<21>: [-24   1   9  -6 -12   3  22  -7  -1  10 -34  -1  -2  -3  -7   5  16   3
  -2   3   4]
<104>: [  6  -1   1  12 -11  -4  31   0  11  -3 -19   7  -1   5 -14  -2  11  -2
  -4  -5   1]
<35>: [ -2  -5  -3 -11 -14  -5  17  -5  12   0  16  -6  -3  -2  19  -1  -8   7
  10   0  -1]
<159>: [-12   0  10  16   8   0 -33   8  11  -1  51 -19   2  -1 -24   1   9  -3
 -12   1   5]
<64>: [-12   4  12 -18  -1   3  31  -1   0   5  26  -6   9   0  32  -2  -3  -3
  -5  16  -2]
q: [-3 -2] : <35>
q: [ 12 -18] : <64>
q: [26 -6  9  0 32 -2 -3 -3 -5] : <64>
q: [-24   1   9  -3 -12] : <159>
q: [  0 -33   8  11  -1  51 -19   2  -1 -24   1   9] : <159>

<191>: [ 15 -16 -21   9 -19  -7 -16  18 -20 -11 -16]
<118>: [  0 -14  15  -3  -5  44 -39 -21 -33 -31 -17]
<35>: [  0 -11  -7  -6  -8  -4 -11  -1 -14  -9 -11]
<181>: [  9  -3  -3  -3  -5  16 -16   4 -13 -12  -4]
<159>: [-21  35  -2  -8   0 -25   2 -20  25 -19  36]
<193>: [  8  -7 -24  11  -9 -14  -7  17  -9  -2  -7]
<104>: [-19 -11 -26 -23  17  -9 -19  -6 -23  -3 -13]
<21>: [ 12 -10 -14   7 -19  -5 -14  12 -14 -13 -10]
<64>: [-1 -1 -2  2 -1 -5  2  0  1  2 -1]
q: [-14  15] : <118>
q: [  9  -3  -3  -3  -5  16 -16   4 -13 -12  -4] : <181>
q: [-19 -11 -26 -23] : <104>
q: [ 35  -2  -8   0 -25   2 -20  25 -19  36] : <159>

<35>: [ 41 -24 -10  14   1  12  12]
<191>: [ 38 -24 -12  16   4   7  12]
<64>: [ 41 -30 -18   8  -7  11   1]
<104>: [ 34 -21 -20  19   7  -1   6]
<209>: [-10  41   1  14  12 -24 -11]
<159>: [ 54 -18 -18  -7   8  23  13]
q: [-30 -18   8  -7  11] : <64>
q: [23 13] : <159>
q: [ 41 -24 -10  14   1  12] : <35>
q: [-18   8  -7] : <64>
q: [ 34 -21 -20  19] : <104>

<35>: [ 17  -7  -8  -6   4   0  -2  -7  -8 -44  -7   2  -4  27   1   0   2   1
   1  10 -11  -5   4  19   3  -3  14   3  -1   2  -7   2   3   1   0  18
   7  -5   1  -4  26]
<159>: [ 17  -7  -8  -6   4   0  -2  -7  -8 -44  -7   2  -4  27   1   0   2   1
   1  10  20   0 -14   3   1  -9  -4  10   7  11  -3   0  -1   0   4   6
   5   5  -2  12  -1]
<64>: [  4 -10   1  -1  -4   4   7   8 -22   3   0  -3   0   8  -6   6 -11   1
  -2  -2  20   0 -14   3   1  -9  -4  10   7  11  -3   0  -1   0   4   6
   5   5  -2  12  -1]
q: [ 17  -7  -8  -6   4   0  -2  -7  -8 -44  -7   2  -4  27   1   0   2   1
   1  10 -11  -5   4  19   3  -3  14   3  -1   2  -7   2   3   1   0  18
   7  -5   1  -4  26] : <35>
q: [  4 -10   1  -1  -4   4   7   8 -22   3   0  -3   0   8  -6   6 -11   1
  -2  -2  20   0 -14   3   1  -9  -4  10   7  11  -3   0  -1   0   4   6
   5   5  -2  12  -1] : <64>
q: [-3  0  8 -6] : <64>
q: [ 17  -7  -8  -6   4   0  -2  -7  -8 -44  -7   2  -4  27   1   0   2   1
   1  10  20   0 -14   3   1  -9  -4  10   7  11  -3   0  -1   0   4   6
   5   5  -2  12  -1] : <159>

<58>: [-35   3  -2  -2  -7 -12  26   5 -15  29   7   3 -21]
<113>: [ 10   3  -2 -12   4   3 -14 -10   1  -7 -41 -24 -19]
<21>: [  3  -2 -15   4  -6 -14 -10   1  -7 -41 -24   3 -21]
<64>: [ 10   3  -2 -12   4  -6 -14 -10   1  -7 -41 -24 -19]
q: [ 10   3  -2 -12   4   3 -14 -10   1  -7 -41 -24 -19] : <113>
q: [  3  -2 -12   4  -6 -14 -10   1  -7 -41 -24] : <64>
q: [ 10   3  -2 -12   4   3 -14 -10] : <113>
q: [ 10   3  -2 -12   4  -6 -14 -10   1  -7 -41 -24 -19] : <64>

<58>: [  8   2  20   5  10 -11  12   1   1 -14 -25  18 -16 -32 -15  17   3 -13
   8 -11  -2  19 -20 -20 -16  18   0  21   9 -15 -14  -5 -27]
<191>: [-1 -1 -1 -1 -1  0 -1 -1  0 -1 -1 -1 -1 -1 -1 -1 -1 -1 -1  0 -1 -1 -1 -1
 -1 -1  0 -1 -1 -1 -1 -1 -1]
<35>: [ 14 -15   3 -21  28 -30 -12  22 -30  -5 -10  34  -9 -21 -32  32 -14 -17
  20 -37 -14  22 -11   0  14  23 -31  20  -7   5  13  21 -20]
<209>: [-15  14 -12 -10  -8 -12  -2 -13   3  -5 -11   0 -16   6 -12   0  14 -12
  14  -8  16   9  14  -9   4  10   1 -12   8   7   7 -11  -2]
<181>: [ -9  16   9   0  -6 -11   9 -13  10 -11 -31  11 -27 -23 -16  12  17 -21
   8 -11  10  17  -6 -24 -16  18   7   9  11  -8 -11 -17 -21]
<64>: [-20  13 -25 -36   1 -40 -20  -7 -19  -4 -23  23 -33  -1 -42  22  14 -35
  36 -37  14  23  20  -9  20  28 -23  -7   0  21  25  -2 -10]
<193>: [  5 -27 -26 -29  14 -17 -31  21 -37  11  24   6  14  18 -12   4 -26   1
   9 -20 -19  -9   8  26  31  -8 -36  -9 -24  20  26  28  14]
<118>: [ -4  -7  -6 -20  -2  -1 -26  12 -14  25  -1  18  -7  -9 -14  22  -3 -22
   1 -10 -21 -11  -1  17   8  -6 -19  19 -30  18  13  12  12]
<104>: [ 13 -10   3  -1  20 -22  10   5 -14 -26  -5   5   0  -6 -12   1 -12   7
  10 -19   4  20  -9 -14   3  16 -10  -5  16 -13  -3   5 -24]
<113>: [-2 -1 -2 -2 -2 -2 -2 -2 -2 -1 -2 -1 -2 -2 -2 -1 -1 -3 -1 -2 -1 -1 -1 -2
 -1 -1 -2 -1 -2 -1 -1 -2 -2]
q: [-25  18 -16 -32 -15  17] : <58>
q: [ -9  16   9   0  -6 -11   9 -13  10 -11 -31  11 -27 -23 -16  12  17 -21
   8 -11  10  17  -6 -24 -16  18   7   9  11  -8 -11 -17 -21] : <181>

<181>: [  5 -11  28 -40  35   8 -28  30  -5 -22  41  -3]
<191>: [ 35  28   8   5  30 -28 -11 -40 -32  42 -41 -29]
<159>: [-35 -37   1 -22 -42  -3 -42   7 -45  27  -1 -18]
<35>: [ -6  -3  27   7  31  22 -38  17 -36 -35  24  33]
<193>: [ 19  32   2  27  -6 -36  32   8 -33  23  36  34]
<64>: [ 18 -36 -35  44  14 -37 -42  11  20 -21  11  -7]
q: [  5 -11  28 -40  35   8 -28  30] : <181>
q: [  5 -11] : <181>
q: [ 11  20 -21] : <64>
q: [ 17 -36 -35] : <35>
q: [  8 -28  30  -5 -22] : <181>

<193>: [-31  -9  18   7 -22  19  30]
<181>: [-22  21 -28   5   1  38  15]
<64>: [-16   5  -5   6   4   7   9]
<21>: [  6 -15  38 -13 -37  40  30]
<113>: [ 33   8  20   6 -16   6  17]
<159>: [-22  21 -28   5  30   8   2]
<118>: [-22  21 -28   5  30   8 -11]
q: [  6 -16] : <113>
q: [-22  21 -28   5  30   8   2] : <159>
q: [-13 -37] : <21>
q: [-31  -9  18] : <193>
q: [-9 18] : <193>
q: [33  8 20] : <113>

<104>: [ 15  14  25  -7 -20   0  19 -20  -5  10   1 -25  18   0  20   9  19  -3
  14  -4  28 -18  -3   5 -26  23  -5 -12  -9  -1 -15 -15  -9 -26 -28  10
  -7 -10   1 -50 -13  15  33 -13  -7  14]
<21>: [  2 -12  -4  -6  -6   9 -12  16   9  20   5  -9 -11  22  -4  10 -14  18
  -6  12 -10   7 -17  -5  -3 -11   8  15  19  -7  -8  11  16  11  19   5
  19  -9 -15  24   1  10  -8   2   6  14]
<181>: [ 11  15 -10  -7  11  -6  17 -19 -10 -20 -13   7  29 -22 -16  11 -12  -7
  15 -15  33   2  14   0 -25   9 -12 -16 -14   3  11 -21 -19 -15 -24   5
 -18  -6  12 -14 -10  -5  25   6  -6   4]
<191>: [ 12 -10  21  -4 -20  11  -1  19  14  23  12 -22  -7  26  14  11 -12  13
  10  11   1 -12 -15  -4 -14   1   3  14  12  -1 -15   7  15 -12   5  12
  16 -11 -15 -19  -7  20   9  -5   0  12]
<58>: [ 19  14  22  -8 -20  -6  21  14  23  19   2 -23  23  -5   8  10  26  -3
  19  -3  31 -21   3   9 -27  20  -5 -17 -11   8  -8 -21 -12 -31 -27  15
  -9  -9   8 -50 -10  15  30 -13  -9  11]
q: [-6 21] : <58>
q: [19 14 23] : <191>
q: [-22  -7  26] : <191>
q: [ 12 -10  21  -4 -20  11  -1  19  14  23  12 -22  -7  26  14  11 -12  13
  10  11   1 -12 -15  -4 -14   1   3  14  12  -1 -15   7  15 -12   5  12
  16 -11 -15 -19  -7  20   9  -5   0  12] : <191>
q: [  5 -18  -6  12 -14] : <181>
q: [-31 -27  15  -9] : <58>

<193>: [-1 -4  4  4 -6 16 13  6 10 25  9  0]
<58>: [  1  -5  -1  15 -28  -6 -12   3  20  27  13   5]
<64>: [ -4  12  -3   9  22 -12  -6   5 -25  -3 -29 -13]
<104>: [  1  -5  -1  15 -28  44  16   3  20  27 -11   3]
<21>: [-30   6   4  27   9  -8   5   7 -19  -7 -11 -22]
<118>: [ 12  -6   9  22 -12  -6   5 -25  -3 -29 -31  -1]
q: [ 4 -6] : <193>
q: [ -4  12  -3   9  22 -12  -6   5 -25  -3 -29 -13] : <64>
q: [  1  -5  -1  15 -28  -6 -12   3  20  27  13   5] : <58>
q: [ 12  -3   9  22 -12  -6   5 -25  -3 -29] : <64>
q: [16  3 20] : <104>
q: [ 6  4 27  9] : <21>

<64>: [12 18 24 30 35 40 41 41 39 34 29 23 18 13  8  6  4  2  2  1 -1  1  0  1
  1  1  0  2  3  4  9]
<35>: [12  8  4  3  1  1  1  3  1  6  0  0  1  3  4  4  6  9 14 18 26 31 36 41
 43 42 38 34 27 22 15]
<209>: [ 0  0  1  1  3  3  6 10 13 20 25 31 37 41 41 41 38 33 29 22 16 11  7  3
  3  1  0  2  1  0  0]
<159>: [ 1  1  0  0  1  3  4  6  3  1  0  0 -1  1  0  1  0  1  0  3  3  5  9 12
 18 22 29 34 37 42 42]
q: [1 6 0 0 1 3 4 4] : <35>
q: [ 6 10 13 20] : <209>
q: [ 3  1  0  0 -1  1  0  1  0  1] : <159>
q: [6 3 1] : <159>
q: [12 18 22 29 34 37] : <159>

<209>: [1 0 0 0]
<181>: [ 23  37   6 -24]
<64>: [-45  11  12  17]
<159>: [-11  -9   0  -6]
<193>: [ -9 -11 -12  -6]
<118>: [27 23 36  6]
<191>: [ 45  -8  -7 -13]
<113>: [ -3  -3   4 -50]
<35>: [-45  11  -1 -22]
q: [ 0 -6] : <159>
q: [-11  -9] : <159>
q: [12 17] : <64>
q: [23 36  6] : <118>
q: [ -1 -22] : <35>
q: [-45  11  12  17] : <64>

<118>: [18 -9  3  0 -9 35 19 -2]
<58>: [ 18   9   0   3 -31  35   6   7]
<64>: [ 18  -9   0   3 -31  35   6   7]
q: [ -9   0   3 -31] : <64>
q: [18 -9  0  3] : <64>
q: [ 18   9   0   3 -31  35] : <58>
q: [-9  0] : <64>
q: [ 18   9   0   3 -31  35   6   7] : <58>
q: [18 -9  3] : <118>
q: [ 18  -9   0   3 -31  35   6   7] : <64>

